Here is a tiny trained network, its code and every weight. The questions are about switching its units off for an input and a class, where a switched-off unit gives its printed mean instead of its output.

import numpy as np


def w(rows, s, z=0):
    codes = np.array(rows[::2]) - 128.0
    scale = np.full(codes.shape[1], s)
    scale[-1] = z or s
    return codes * scale


def f(y):
    return np.maximum(y, 0)


def log_softmax(a):
    a = a - a.max(-1, keepdims=True)
    return a - np.log(np.exp(a).sum(-1, keepdims=True))


def net(x, mask):
    res = np.array(x, float).reshape(1, 6) / 4 @ E
    y = f(res @ A[0][:, :-1].T + A[0][:, -1])
    res = res + np.where(mask, y, B[0][:, -1]) @ B[0][:, :-1]
    return log_softmax(res[-1] @ U[:, :-1].T + U[:, -1])


A, B = {}, {}
E = w([
[117,133,95,52,92],'x0',
[210,88,26,47,95],'x1',
[185,213,192,2,81],'x2',
[57,119,181,93,239],'x3',
[209,35,190,103,241],'x4',
[40,49,219,95,77],'x5',
],0.0061)
A[0] = w([
[168,63,169,123,189,76],'n0',
[107,115,68,134,114,128],'n1',
[45,110,211,113,130,67],'n2',
[32,106,235,99,137,65],'n3',
[188,135,155,63,74,65],'n4',
[119,111,106,160,99,100],'n5',
[132,210,160,175,143,28],'n6',
[181,45,173,134,202,87],'n7',
[129,120,115,151,107,64],'n8',
[106,129,28,43,148,39],'n9',
[139,132,135,107,120,104],'n10',
[162,76,140,133,186,22],'n11',
[137,222,177,167,138,90],'n12',
[129,166,129,150,124,22],'n13',
[128,197,127,159,134,24],'n14',
[143,129,110,86,130,129],'n15',
[174,130,148,80,104,3],'n16',
[218,146,192,7,72,29],'n17',
[93,102,175,117,137,115],'n18',
[158,121,124,103,105,46],'n19',
[124,87,109,194,48,64],'n20',
[108,123,158,134,115,90],'n21',
[115,107,97,172,95,22],'n22',
[109,88,98,198,66,49],'n23',
[126,137,64,62,148,67],'n24',
[39,105,214,121,117,43],'n25',
[126,179,125,184,115,130],'n26',
],0.014,0.0041)
B[0] = w([
[180,160,180,184,147,201],'n0',
[122,82,93,140,129,177],'n1',
[69,82,157,97,152,213],'n2',
[62,64,167,92,152,234],'n3',
[157,166,164,72,81,205],'n4',
[122,113,112,153,106,164],'n5',
[115,196,103,100,177,165],'n6',
[191,161,190,200,171,221],'n7',
[117,112,120,134,119,144],'n8',
[178,71,80,79,184,197],'n9',
[139,126,129,119,113,146],'n10',
[172,127,155,172,157,176],'n11',
[90,197,108,94,176,182],'n12',
[126,161,110,129,154,138],'n13',
[114,186,109,126,147,152],'n14',
[165,127,128,107,120,169],'n15',
[142,140,150,107,79,166],'n16',
[162,165,164,84,1,255],'n17',
[108,110,165,120,127,179],'n18',
[149,140,134,99,123,151],'n19',
[114,105,112,189,68,198],'n20',
[108,121,130,123,150,152],'n21',
[115,113,116,155,95,164],'n22',
[113,115,111,188,70,197],'n23',
[171,99,100,87,156,181],'n24',
[60,86,151,92,167,215],'n25',
[106,173,88,142,131,178],'n26',
],0.036,0.01)
U = w([
[211,102,4,108,171,196],'0',
[192,168,132,202,202,2],'1',
[66,115,137,101,197,122],'2',
[111,135,3,218,106,161],'3',
[103,252,25,124,196,142],'4',
[179,194,99,62,78,181],'5',
],0.0059,0.00034)

Each question gives the input, the list of numbers given to net, and the class t.
The units are the neurons (one row each of A and B). Each row of codes is followed by its name. A weight is (code - 128) times the scale printed after its matrix; where a second scale follows, it is the last column's (A, B and U).
mask holds one flag per neuron, in row order. A switched-off neuron (its flag False) gives its mean, the last column of its row in B, instead of its output. The means were averaged over made-up inputs and are rounded, as every weight is.
A unit's drop is (log p(t) with every unit on - log p(t) with that unit switched off) / (log p(t) with every unit on - log p(t) with every unit switched off).
The circuit of an input: a set's keep is (log p(t) with only the set's units on - log p(t) with every unit switched off) / (log p(t) with every unit on - log p(t) with every unit switched off). Starting from the 12 units with the biggest drops (on a tie, the unit counted first), units are removed one at a time, each time the one whose removal leaves the highest keep (on an exact tie, the one counted first), for as long as the keep stays at least 0.8.
units of the circuit, in order: the units of the circuit, biggest drop first
k most important neurons: the k neurons with the biggest drops, biggest first
drop of u: that unit's drop, to one decimal
input [8,7,-1,4,1,-3], class 0: units of the circuit, in order	n9
input [8,6,-1,-2,1,-2], class 0: 2 most important neurons	n9, n24
input [5,-4,-2,-8,1,6], class 3: units of the circuit, in order	n20, n23
input [-3,8,-2,-3,-8,-8], class 0: 2 most important neurons	n9, n24
input [-8,1,5,2,6,5], class 1: 2 most important neurons	n7, n0
input [-5,7,-6,-7,4,-2], class 3: 2 most important neurons	n20, n23
input [1,6,-8,8,-1,-1], class 0: 3 most important neurons	n9, n1, n24
input [-5,4,-6,-8,6,3], class 1: 2 most important neurons	n7, n0
input [-6,-6,2,-8,-8,0], class 4: 2 most important neurons	n12, n6
input [-5,-4,8,2,3,-7], class 4: 2 most important neurons	n12, n6
input [5,-7,-4,-5,-2,-6], class 4: 3 most important neurons	n6, n12, n14
input [-1,-7,-5,-8,-1,6], class 3: 2 most important neurons	n20, n23
input [0,-5,0,-1,-7,2], class 2: drop of n25	0.4
